[[133 120 123 133 126 131 134]
 [136 115 112 135 128 132 135]
 [124 131 127 122 123 129 145]
 [134 128 146 124 120 127 104]
 [130 128 126 129 125 130 156]
 [126 134 134 130 121 127 132]
 [123 134 140 139 123 135 124]
 [135 131 139 137 125 119 120]]
->
[[136 115 112 135 128 132 135]
 [133 120 123 133 126 131 134]
 [130 128 126 129 125 130 156]
 [124 131 127 122 123 129 145]
 [126 134 134 130 121 127 132]
 [135 131 139 137 125 119 120]
 [123 134 140 139 123 135 124]
 [134 128 146 124 120 127 104]]

[[121 121 123 121 133 127 141]
 [129 129 129 129 129 127 126]
 [133 131 130 130 124 126 122]
 [131 131 132 125 133 120 127]
 [143 140 137 136 118 124 105]
 [130 129 128 131 122 131 124]]
->
[[121 121 123 121 133 127 141]
 [130 129 128 131 122 131 124]
 [129 129 129 129 129 127 126]
 [133 131 130 130 124 126 122]
 [131 131 132 125 133 120 127]
 [143 140 137 136 118 124 105]]

[[103 131 126 115 157 111 119]
 [136 151 110 113 108 117 124]
 [122 157 118 117 108 126 113]]
->
[[136 151 110 113 108 117 124]
 [122 157 118 117 108 126 113]
 [103 131 126 115 157 111 119]]

[[139 139 130]
 [110 112 119]
 [105 118 127]
 [128 119 115]]
->
[[128 119 115]
 [110 112 119]
 [105 118 127]
 [139 139 130]]

[[120 125 127 130 124 118 132 132 142]
 [142 129 124 107 138 134 122 125 119]
 [137 133 121 113 138 138 123 124 120]
 [140 127 131 121 131 132 124 126 119]
 [106 123 137 145 124 127 141 136 141]]
->
[[137 133 121 113 138 138 123 124 120]
 [142 129 124 107 138 134 122 125 119]
 [120 125 127 130 124 118 132 132 142]
 [140 127 131 121 131 132 124 126 119]
 [106 123 137 145 124 127 141 136 141]]

[[129 134 133 129 131 127 128 128 127 129]
 [128 144 129 127 127 129 130 129 129 105]
 [128 140 128 126 130 129 128 127 133 110]
 [128 133 122 130 126 124 130 132 127 154]
 [128 122 125 126 122 127 133 130 131 102]]
->
[[128 133 122 130 126 124 130 132 127 154]
 [128 122 125 126 122 127 133 130 131 102]
 [128 140 128 126 130 129 128 127 133 110]
 [128 144 129 127 127 129 130 129 129 105]
 [129 134 133 129 131 127 128 128 127 129]]

[[ 98 105 130 131 126 151 133 130 104 131 117 127]
 [154 113 121 134 126 104 125 123 133 113 124 112]]
->
[[154 113 121 134 126 104 125 123 133 113 124 112]
 [ 98 105 130 131 126 151 133 130 104 131 117 127]]

[[129 131 130 127]
 [142 140 138 110]
 [109 111 112 151]]
->
[[109 111 112 151]
 [129 131 130 127]
 [142 140 138 110]]
---
[[114 156 102  99 108 151 117 101]
 [134 132 148 133 124 134 145 147]
 [116 127 132 145 141 124 120 131]
 [146 131 132 140 119 103 145 138]]
->
[[146 131 132 140 119 103 145 138]
 [134 132 148 133 124 134 145 147]
 [116 127 132 145 141 124 120 131]
 [114 156 102  99 108 151 117 101]]

[[106 123 128 126 129]
 [147 129 123 123 125]]
->
[[147 129 123 123 125]
 [106 123 128 126 129]]

[[134 129 115 110 128 130 131 132 124 126 127 117]
 [122 128 136 128 128 126 117 132 131 134 119 132]
 [120 126 144 153 129 125 125 120 133 130 132 142]
 [136 131 130 141 124 133 149 119 126 120 140 132]
 [121 126 139 141 129 125 122 125 132 131 127 136]
 [129 127 124 136 129 128 136 121 126 123 138 129]
 [127 130 133 119 126 128 121 136 130 133 115 127]]
->
[[136 131 130 141 124 133 149 119 126 120 140 132]
 [134 129 115 110 128 130 131 132 124 126 127 117]
 [129 127 124 136 129 128 136 121 126 123 138 129]
 [127 130 133 119 126 128 121 136 130 133 115 127]
 [122 128 136 128 128 126 117 132 131 134 119 132]
 [121 126 139 141 129 125 122 125 132 131 127 136]
 [120 126 144 153 129 125 125 120 133 130 132 142]]

[[119 113 126 126 127 130]
 [127 107 128 117 144 136]]
->
[[127 107 128 117 144 136]
 [119 113 126 126 127 130]]

[[100 124 123]
 [134 140 116]]
->
[[134 140 116]
 [100 124 123]]

[[122 149 131 113 118 128 119]
 [135 113 139 132 114 120 115]
 [132 116 131 141 143 132 134]
 [134 116 137 132 119 118 115]
 [126 122 134 133 120 126 121]
 [128 127 131 128 127 130 127]]
->
[[135 113 139 132 114 120 115]
 [134 116 137 132 119 118 115]
 [132 116 131 141 143 132 134]
 [128 127 131 128 127 130 127]
 [126 122 134 133 120 126 121]
 [122 149 131 113 118 128 119]]

[[130 118 136 139]
 [124 124 129 130]
 [123 127 107 113]
 [154 120 130 117]
 [131 123 113 138]]
->
[[154 120 130 117]
 [131 123 113 138]
 [130 118 136 139]
 [124 124 129 130]
 [123 127 107 113]]
---
[[131 122 141 122 124 140 138 143 118 125 133 122]
 [131 121 147 125 106 110 121 116 132 123 142 134]
 [132 109 135 124 142 118 130 140 136 132 119 139]
 [128 126 128 129 129 128 127 127 124 129 129 126]
 [127 128 129 128 128 128 129 127 132 131 128 125]
 [119 127 132 152 125 134 145 130 135 129 128 145]]
->
[[128 126 128 129 129 128 127 127 124 129 129 126]
 [127 128 129 128 128 128 129 127 132 131 128 125]
 [119 127 132 152 125 134 145 130 135 129 128 145]
 [132 109 135 124 142 118 130 140 136 132 119 139]
 [131 122 141 122 124 140 138 143 118 125 133 122]
 [131 121 147 125 106 110 121 116 132 123 142 134]]

[[130 101 128]
 [120 135 127]]
->
[[120 135 127]
 [130 101 128]]

[[133 115 123 133 111 147 142 129]
 [144 122 125 125 111 135 133 130]
 [139 127 126 131 126 130 122 125]
 [126 126 117 130 130 139 128 129]
 [125 135 116 118 125 135 136 120]
 [125 133 122 127 126 133 132 124]
 [135 128 127 131 125 127 126 127]
 [134 112 138 139 100 117 122 150]
 [110 132 114 106 126 114 134 106]]
->
[[110 132 114 106 126 114 134 106]
 [125 135 116 118 125 135 136 120]
 [126 126 117 130 130 139 128 129]
 [125 133 122 127 126 133 132 124]
 [133 115 123 133 111 147 142 129]
 [144 122 125 125 111 135 133 130]
 [139 127 126 131 126 130 122 125]
 [135 128 127 131 125 127 126 127]
 [134 112 138 139 100 117 122 150]]

[[131 131 124 125 123 124 128 107]
 [137 128 129 128 128 123 119 129]
 [116 118 127 129 146 132 132 131]
 [130 139 118 126 124 126 138 125]
 [123 134 121 127 133 143 136 134]
 [139 125 130 120 112 120 128 134]]
->
[[130 139 118 126 124 126 138 125]
 [123 134 121 127 133 143 136 134]
 [131 131 124 125 123 124 128 107]
 [116 118 127 129 146 132 132 131]
 [137 128 129 128 128 123 119 129]
 [139 125 130 120 112 120 128 134]]

[[113 135 133 156]
 [124 127 124 129]]
->
[[124 127 124 129]
 [113 135 133 156]]

[[131 134 141 124 132]
 [140 129 107 145 132]
 [114 134 111 138 113]
 [128 147 150 136 133]
 [143 142 142 121 123]
 [122 129 112 136 133]]
->
[[140 129 107 145 132]
 [114 134 111 138 113]
 [122 129 112 136 133]
 [131 134 141 124 132]
 [143 142 142 121 123]
 [128 147 150 136 133]]
